Here is a tiny trained network, its code and every weight. The questions are about switching its units off for an input and a class, where a switched-off unit gives its printed mean instead of its output.

import numpy as np


def w(rows, s, z=0):
    codes = np.array(rows[::2]) - 128.0
    scale = np.full(codes.shape[1], s)
    scale[-1] = z or s
    return codes * scale


def f(y):
    return y / 2 * (1 + np.tanh(0.7978845608 * (y + 0.044715 * y**3)))


def log_softmax(a):
    a = a - a.max(-1, keepdims=True)
    return a - np.log(np.exp(a).sum(-1, keepdims=True))


def net(x, mask):
    res = np.array(x, float).reshape(1, 8) / 4 @ E
    y = f(res @ A[0][:, :-1].T + A[0][:, -1])
    res = res + np.where(mask, y, B[0][:, -1]) @ B[0][:, :-1]
    return log_softmax(res[-1] @ U[:, :-1].T + U[:, -1])


A, B = {}, {}
E = w([
[126,148,114,140,120,120,140,145,108,130,128],'x0',
[119,141,132,116,104,116,128,126,132,117,141],'x1',
[123,129,122,128,152,111,137,133,100,148,131],'x2',
[153,125,150,108,123,130,123,128,125,130,122],'x3',
[233,190,11,124,96,63,140,87,228,252,120],'x4',
[138,161,122,106,112,128,119,132,120,112,135],'x5',
[135,179,163,163,210,29,98,220,212,42,53],'x6',
[134,112,149,126,137,133,122,135,127,153,113],'x7',
],0.012)
A[0] = w([
[128,129,107,116,59,254,174,10,37,197,180,43],'N0',
[132,150,72,129,116,147,98,121,146,173,102,112],'N1',
[53,126,207,146,156,223,101,153,25,34,150,156],'N2',
[167,126,81,91,98,60,128,131,183,219,117,114],'N3',
[158,191,196,156,214,5,126,184,199,50,92,3],'N4',
[125,146,154,139,94,181,155,106,134,161,173,42],'N5',
[84,178,146,108,162,85,115,159,150,135,95,15],'N6',
[190,175,62,143,104,100,136,70,207,222,131,146],'N7',
[45,82,185,92,117,142,160,144,92,85,107,133],'N8',
[125,99,120,117,74,170,127,97,77,198,184,46],'N9',
],0.009,0.0044)
B[0] = w([
[66,24,32,175,135,44,59,210,251,149,8,254],'N0',
[114,130,184,116,167,183,115,160,110,60,149,163],'N1',
[211,229,208,120,145,244,221,49,51,145,169,226],'N2',
[185,178,119,115,147,124,238,106,131,155,209,210],'N3',
[22,66,84,149,70,85,29,203,225,191,37,218],'N4',
[145,107,104,145,100,89,43,137,98,74,144,158],'N5',
[70,154,103,166,185,126,75,150,75,67,95,152],'N6',
[239,171,254,107,211,188,229,69,82,68,228,241],'N7',
[163,162,180,74,154,161,180,66,88,106,145,182],'N8',
[35,137,79,98,140,106,66,213,172,130,99,196],'N9',
],0.0077,0.024)
U = w([
[162,175,160,97,170,180,241,59,68,135,225,254],'0',
[2,63,29,108,122,92,1,197,213,145,7,2],'1',
],0.007,0.00098)

Each question gives the input, the list of numbers given to net, and the class t.
The units are the neurons (one row each of A and B). Each row of codes is followed by its name. A weight is (code - 128) times the scale printed after its matrix; where a second scale follows, it is the last column's (A, B and U).
mask holds one flag per neuron, in row order. A switched-off neuron (its flag False) gives its mean, the last column of its row in B, instead of its output. The means were averaged over made-up inputs and are rounded, as every weight is.
A unit's drop is (log p(t) with every unit on - log p(t) with that unit switched off) / (log p(t) with every unit on - log p(t) with every unit switched off).
The circuit of an input: a set's keep is (log p(t) with only the set's units on - log p(t) with every unit switched off) / (log p(t) with every unit on - log p(t) with every unit switched off). Starting from all 10 units, units are removed one at a time, each time the one whose removal leaves the highest keep (on an exact tie, the one counted first), for as long as the keep stays at least 0.8.
circuit, biggest first: the units of the circuit, biggest drop first
top k neurons: the k neurons with the biggest drops, biggest first
drop when u is switched off: that unit's drop, to one decimal
input [6,-4,-1,4,-8,-7,6,1], class 0: circuit, biggest first	N2
input [2,5,-6,5,-2,6,-3,-8], class 1: top 3 neurons	N7, N3, N0
input [1,0,-6,-4,3,7,-4,-6], class 1: top 2 neurons	N0, N2
input [-8,6,-8,7,-7,-7,-8,3], class 1: top 3 neurons	N0, N7, N9
input [-6,-7,-6,-7,5,6,4,-3], class 0: top 2 neurons	N0, N7
input [1,-3,2,5,-1,6,-2,-3], class 1: top 2 neurons	N7, N3
input [-3,2,-1,-7,8,-1,6,5], class 0: drop when N7 is switched off	1.4
input [-7,8,1,4,8,-8,6,-7], class 0: drop when N7 is switched off	1.9
input [1,3,-8,1,-7,-7,4,6], class 0: drop when N2 is switched off	0.8
input [-3,-7,-2,2,-2,3,-8,-6], class 1: drop when N3 is switched off	0.0
